Below are the code and all the weights of a small trained network. Each question names an input and a class and asks about switching units off, where a switched-off unit gives its printed mean instead of its output.

import numpy as np


def w(rows, s, z=0):
    codes = np.array(rows[::2]) - 128.0
    scale = np.full(codes.shape[1], s)
    scale[-1] = z or s
    return codes * scale


def f(y):
    return np.maximum(y, 0)


def log_softmax(a):
    a = a - a.max(-1, keepdims=True)
    return a - np.log(np.exp(a).sum(-1, keepdims=True))


def net(x, mask):
    res = np.array(x, float).reshape(1, 8) / 4 @ E
    y = f(res @ A[0][:, :-1].T + A[0][:, -1])
    res = res + np.where(mask, y, B[0][:, -1]) @ B[0][:, :-1]
    return log_softmax(res[-1] @ U[:, :-1].T + U[:, -1])


A, B = {}, {}
E = w([
[145,138,145,123,103,66,129,80,75,80],'x0',
[100,190,122,182,141,103,88,164,98,121],'x1',
[88,152,153,40,128,83,149,158,126,194],'x2',
[161,182,91,96,168,114,119,170,181,126],'x3',
[179,184,78,221,142,136,127,202,170,96],'x4',
[151,103,135,132,109,56,124,127,127,67],'x5',
[150,121,74,156,9,112,39,91,184,168],'x6',
[179,82,160,101,87,124,144,95,167,124],'x7',
],0.012)
A[0] = w([
[147,56,129,133,94,162,141,19,102,54,253],'n1',
[191,135,126,57,56,103,121,70,225,176,191],'n2',
[176,153,102,192,124,107,129,185,113,115,178],'n3',
[217,179,69,187,82,37,72,154,135,50,169],'n4',
[108,121,84,145,157,114,134,208,190,172,125],'n5',
[106,114,163,124,123,115,145,176,27,141,186],'n6',
[91,207,180,152,205,103,164,254,67,194,240],'n7',
[86,131,135,152,115,179,141,156,169,219,235],'n8',
[198,102,66,144,53,168,79,168,187,193,194],'n9',
],0.009,0.0039)
B[0] = w([
[191,73,177,232,90,114,141,104,52,109,229],'n1',
[124,72,189,90,46,95,154,186,177,183,231],'n2',
[85,211,128,204,152,74,100,150,151,102,194],'n3',
[62,254,112,176,36,93,57,129,153,65,251],'n4',
[120,72,68,98,190,97,134,94,181,101,174],'n5',
[90,127,125,104,182,136,132,93,101,111,187],'n6',
[140,149,43,96,204,98,187,142,96,135,237],'n7',
[144,91,95,86,166,175,111,133,115,172,183],'n8',
[231,126,96,126,32,210,48,66,205,153,224],'n9',
],0.0084,0.017)
U = w([
[146,80,179,217,173,177,167,80,56,35,248],'0',
[159,145,79,135,234,119,197,224,176,73,157],'1',
[2,133,103,36,190,127,113,79,25,189,87],'2',
[158,117,93,133,99,234,91,69,247,179,6],'3',
[82,194,117,170,75,76,74,142,172,33,135],'4',
[114,78,244,92,68,60,158,156,144,179,144],'5',
],0.0091,0.002)

Each question gives the input, the list of numbers given to net, and the class t.
The units are the neurons (one row each of A and B). Each row of codes is followed by its name. A weight is (code - 128) times the scale printed after its matrix; where a second scale follows, it is the last column's (A, B and U).
mask holds one flag per neuron, in row order. A switched-off neuron (its flag False) gives its mean, the last column of its row in B, instead of its output. The means were averaged over made-up inputs and are rounded, as every weight is.
A unit's drop is (log p(t) with every unit on - log p(t) with that unit switched off) / (log p(t) with every unit on - log p(t) with every unit switched off).
The circuit of an input: a set's keep is (log p(t) with only the set's units on - log p(t) with every unit switched off) / (log p(t) with every unit on - log p(t) with every unit switched off). Starting from all 9 units, units are removed one at a time, each time the one whose removal leaves the highest keep (on an exact tie, the one counted first), for as long as the keep stays at least 0.8.
circuit, biggest first: the units of the circuit, biggest drop first
top k neurons: the k neurons with the biggest drops, biggest first
drop when u is switched off: that unit's drop, to one decimal
input [4,4,-6,-2,7,-7,-6,3], class 1: circuit, biggest first : n7
input [2,-5,2,-6,4,-5,2,-7], class 2: circuit, biggest first : n9, n1, n4
input [-2,-8,4,4,0,7,-1,-5], class 1: top 2 neurons : n9, n1
input [4,4,3,5,-5,8,7,7], class 5: top 2 neurons : n2, n3
input [5,2,7,-1,4,5,-1,-7], class 1: top 3 neurons : n7, n9, n1
input [-5,2,-4,1,-6,-4,-4,4], class 0: circuit, biggest first : n9, n2
input [-1,1,-7,0,-6,-4,-1,-8], class 2: top 2 neurons : n9, n1
input [1,5,-7,-8,1,-4,2,-1], class 0: top 2 neurons : n1, n2
input [5,-3,-7,-1,-5,-8,1,8], class 5: top 2 neurons : n2, n7
input [-2,1,4,1,-3,4,8,-8], class 3: drop when n3 is switched off : 0.0
input [6,-3,-8,-7,-8,8,5,2], class 0: drop when n1 is switched off : 5.2
input [4,-8,1,2,1,-2,1,8], class 5: drop when n2 is switched off : 0.3
